Here is a tiny trained network, its code and every weight. The questions are about switching its units off for an input and a target symbol, where a switched-off unit gives its printed mean instead of its output.

import numpy as np


def w(rows, s, z=0):
    codes = np.array(rows[::2]) - 128.0
    scale = np.full(codes.shape[1], s)
    scale[-1] = z or s
    return codes * scale


def f(y):
    return y / 2 * (1 + np.tanh(0.7978845608 * (y + 0.044715 * y**3)))


def softmax(a):
    e = np.exp(a - a.max(-1, keepdims=True))
    return e / e.sum(-1, keepdims=True)


def log_softmax(a):
    a = a - a.max(-1, keepdims=True)
    return a - np.log(np.exp(a).sum(-1, keepdims=True))


def net(x, mask):
    ids = ['ΓΘΦαβζτ'.index(c) for c in x.split()]
    T = len(ids)
    res = E[ids] + P[:T]
    u = 0
    for l in range(2):
        r = res
        for j in range(3):
            rows = slice(2 * j, 2 * j + 2)
            q, k, v = (r @ M[l][rows].T for M in (Q, K, V))
            z = softmax(np.where(np.tri(T) > 0, q @ k.T / 2**0.5, -1e9)) @ v
            o = O[l][rows]
            res = res + np.where(mask[u + j], z, o[:, -1]) @ o[:, :-1]
        u += 3
        y = f(res @ A[l][:, :-1].T + A[l][:, -1])
        res = res + np.where(mask[u : u + 4], y, B[l][:, -1]) @ B[l][:, :-1]
        u += 4
    return log_softmax(res[-1] @ U[:, :-1].T + U[:, -1])


Q, K, V, O, A, B = {}, {}, {}, {}, {}, {}
E = w([
[27,173,91,65,139,188],'Γ',
[193,78,146,203,95,164],'Θ',
[165,126,33,67,82,115],'Φ',
[78,138,174,191,44,254],'α',
[210,106,118,95,138,29],'β',
[111,106,132,157,188,215],'ζ',
[111,127,82,69,229,109],'τ',
],0.0064)
P = w([
[215,205,115,130,186,191],'0',
[77,135,77,240,156,63],'1',
[182,182,2,94,48,190],'2',
[96,124,118,176,156,105],'3',
[180,161,14,78,37,197],'4',
[101,111,137,143,146,119],'5',
[174,142,15,74,28,204],'6',
[100,96,149,125,139,124],'7',
[165,124,16,74,24,194],'8',
[89,80,154,110,128,119],'9',
[153,108,20,78,16,189],'10',
[81,58,162,90,121,122],'11',
[129,103,33,82,12,166],'12',
[66,41,165,69,117,113],'13',
],0.0065)
Q[0] = w([
[179,176,3,86,85,119],'0.h1',
[101,64,176,149,201,70],'0.h1',
[135,183,111,146,138,164],'0.h2',
[141,180,111,141,135,169],'0.h2',
[126,75,121,88,87,143],'0.h3',
[114,79,135,101,99,126],'0.h3',
],0.0065)
K[0] = w([
[246,231,19,3,29,184],'0.h1',
[102,78,145,140,207,40],'0.h1',
[54,93,171,188,155,89],'0.h2',
[66,91,162,177,142,94],'0.h2',
[152,65,115,92,98,133],'0.h3',
[150,43,98,65,61,186],'0.h3',
],0.0065)
V[0] = w([
[255,199,35,65,14,140],'0.h1',
[222,222,84,88,67,205],'0.h1',
[122,30,109,18,74,177],'0.h2',
[108,201,185,197,204,100],'0.h2',
[158,253,149,200,200,87],'0.h3',
[173,244,148,179,204,102],'0.h3',
],0.0063)
O[0] = w([
[153,106,38,109,104,137,254],'0.h1',
[169,133,45,80,77,180,223],'0.h1',
[122,1,147,100,132,118,149],'0.h2',
[138,219,149,127,126,125,89],'0.h2',
[149,242,117,145,141,117,108],'0.h3',
[164,236,122,144,144,130,113],'0.h3',
],0.0062,0.0088)
A[0] = w([
[86,114,86,119,59,220,254],'0.n1',
[200,79,120,148,202,11,242],'0.n2',
[100,1,132,104,105,121,208],'0.n3',
[221,144,20,82,39,170,235],'0.n4',
],0.0064,0.0035)
B[0] = w([
[98,123,100,134,95,175,204],'0.n1',
[195,108,85,145,180,14,135],'0.n2',
[105,2,138,125,136,154,176],'0.n3',
[154,149,52,110,71,151,249],'0.n4',
],0.0062,0.02)
Q[1] = w([
[123,161,139,69,80,162],'1.h1',
[70,147,43,26,5,248],'1.h1',
[112,137,220,239,169,112],'1.h2',
[111,144,235,248,170,117],'1.h2',
[140,175,250,195,209,2],'1.h3',
[109,122,72,184,130,179],'1.h3',
],0.0064)
K[1] = w([
[12,10,179,159,165,93],'1.h1',
[56,2,128,85,123,119],'1.h1',
[173,240,125,138,125,138],'1.h2',
[175,236,131,144,122,138],'1.h2',
[162,235,124,163,126,133],'1.h3',
[50,18,183,152,166,139],'1.h3',
],0.0062)
V[1] = w([
[230,111,99,67,155,120],'1.h1',
[20,180,110,85,103,199],'1.h1',
[199,69,178,190,189,107],'1.h2',
[109,115,175,232,32,221],'1.h2',
[229,155,63,49,120,2],'1.h3',
[211,116,107,136,28,100],'1.h3',
],0.0057)
O[1] = w([
[128,135,80,118,143,176,215],'1.h1',
[141,47,115,217,95,12,206],'1.h1',
[197,217,154,94,178,230,1],'1.h2',
[213,218,219,84,2,26,156],'1.h2',
[34,90,103,84,158,172,173],'1.h3',
[71,178,166,22,49,120,251],'1.h3',
],0.007,0.0065)
A[1] = w([
[171,99,52,240,147,145,193],'1.n1',
[99,115,247,251,107,54,204],'1.n2',
[45,99,72,172,60,38,254],'1.n3',
[2,67,51,192,108,106,247],'1.n4',
],0.005,0.0024)
B[1] = w([
[197,94,5,254,241,113,159],'1.n1',
[15,50,137,49,145,229,142],'1.n2',
[98,84,141,148,116,35,251],'1.n3',
[71,65,100,147,165,86,254],'1.n4',
],0.0066,0.016)
U = w([
[128,121,109,255,182,65,168],'Γ',
[172,167,156,38,89,169,231],'Θ',
[65,103,141,60,103,109,113],'Φ',
[203,169,156,127,52,70,66],'α',
[98,148,129,44,171,212,113],'β',
[196,140,118,169,142,162,183],'ζ',
[142,117,94,186,202,189,2],'τ',
],0.0079,0.003)

Each question gives the input, a string of symbols that net reads in full, and the target symbol t.
The units are the heads (2 rows each of Q, K, V and O) and the neurons (one row each of A and B). Each row of codes is followed by its name. A weight is (code - 128) times the scale printed after its matrix; where a second scale follows, it is the last column's (O, A, B and U).
mask holds one flag per unit, layer by layer, with each layer's heads first. A switched-off unit (its flag False) gives its mean, the last column of its rows in O or B, instead of its output. The means were averaged over made-up inputs and are rounded, as every weight is.
A unit's drop is (log p(t) with every unit on - log p(t) with that unit switched off) / (log p(t) with every unit on - log p(t) with every unit switched off).
The circuit of an input: a set's keep is (log p(t) with only the set's units on - log p(t) with every unit switched off) / (log p(t) with every unit on - log p(t) with every unit switched off). Starting from the 12 units with the biggest drops (on a tie, the unit counted first), units are removed one at a time, each time the one whose removal leaves the highest keep (on an exact tie, the one counted first), for as long as the keep stays at least 0.8.
units of the circuit, in order: the units of the circuit, biggest drop first
k most important neurons: the k neurons with the biggest drops, biggest first
k most important neurons of layer l: the k neurons of layer l with the biggest drops, biggest first
drop when u is switched off: that unit's drop, to one decimal
input ζ Φ Γ Φ Γ Φ Φ Φ α ζ Γ, target ζ: 2 most important neurons : (0.n4; 1.n1)
input Φ Φ τ β Φ α Φ Φ α ζ, target Γ: units of the circuit, in order : (1.h3; 0.n4; 0.h1)
input Φ Θ Γ, target Θ: units of the circuit, in order : (0.n4; 0.h1; 1.h2; 1.n4)
input α β Θ, target β: 4 most important neurons : (0.n4; 0.n2; 0.n1; 1.n3)
input Φ Γ Φ, target Γ: units of the circuit, in order : (0.n4; 1.n1; 1.h3; 1.h1)
input Φ Φ Φ α Φ, target α: units of the circuit, in order : (0.n4; 1.h2; 1.h3; 0.h1)
input α α β τ α β β α Γ β α, target β: 2 most important neurons : (0.n4; 0.n2)
input Φ Φ β α Φ Φ α Γ α, target Γ: most important neuron of layer 1 : (1.n1)
input τ Φ β Φ Φ α β Φ Φ Φ β β Φ, target β: 2 most important neurons of layer 0 : (0.n4; 0.n2)
input Φ Φ Φ α β Φ τ α Φ ζ β, target ζ: 2 most important neurons : (0.n4; 1.n1)
input β Φ α β Φ Φ τ Γ τ β Φ, target β: 2 most important neurons of layer 0 : (0.n4; 0.n3)
input α Θ α α ζ τ Φ, target τ: 2 most important neurons of layer 0 : (0.n4; 0.n1)
input β τ τ, target τ: 3 most important neurons of layer 0 : (0.n4; 0.n1; 0.n2)
input Θ τ Φ, target τ: 3 most important neurons of layer 0 : (0.n4; 0.n1; 0.n2)
input Θ Φ Φ Γ, target Γ: most important neuron of layer 0 : (0.n4)
input Φ τ Γ, target τ: 2 most important neurons : (0.n4; 1.n1)
input Γ ζ Θ, target ζ: 2 most important neurons of layer 0 : (0.n4; 0.n1)
input Φ α Φ Θ α, target Θ: 2 most important neurons : (0.n4; 1.n4)
input Φ Φ Φ Θ Φ, target Θ: 2 most important neurons : (0.n4; 1.n4)
input Φ τ β Γ β Γ Φ β β, target β: 3 most important neurons of layer 0 : (0.n4; 0.n2; 0.n3)
input α τ Θ τ α Φ Γ τ Φ ζ Φ τ α, target τ: drop when 0.h1 is switched off : 0.2
input Φ α Φ Γ, target Γ: drop when 1.n1 is switched off : 0.0
input Φ Φ Φ Φ Φ τ α Θ Γ, target Θ: drop when 0.n3 is switched off : 0.1
input Θ Φ Φ α τ, target α: drop when 1.n2 is switched off : 0.0
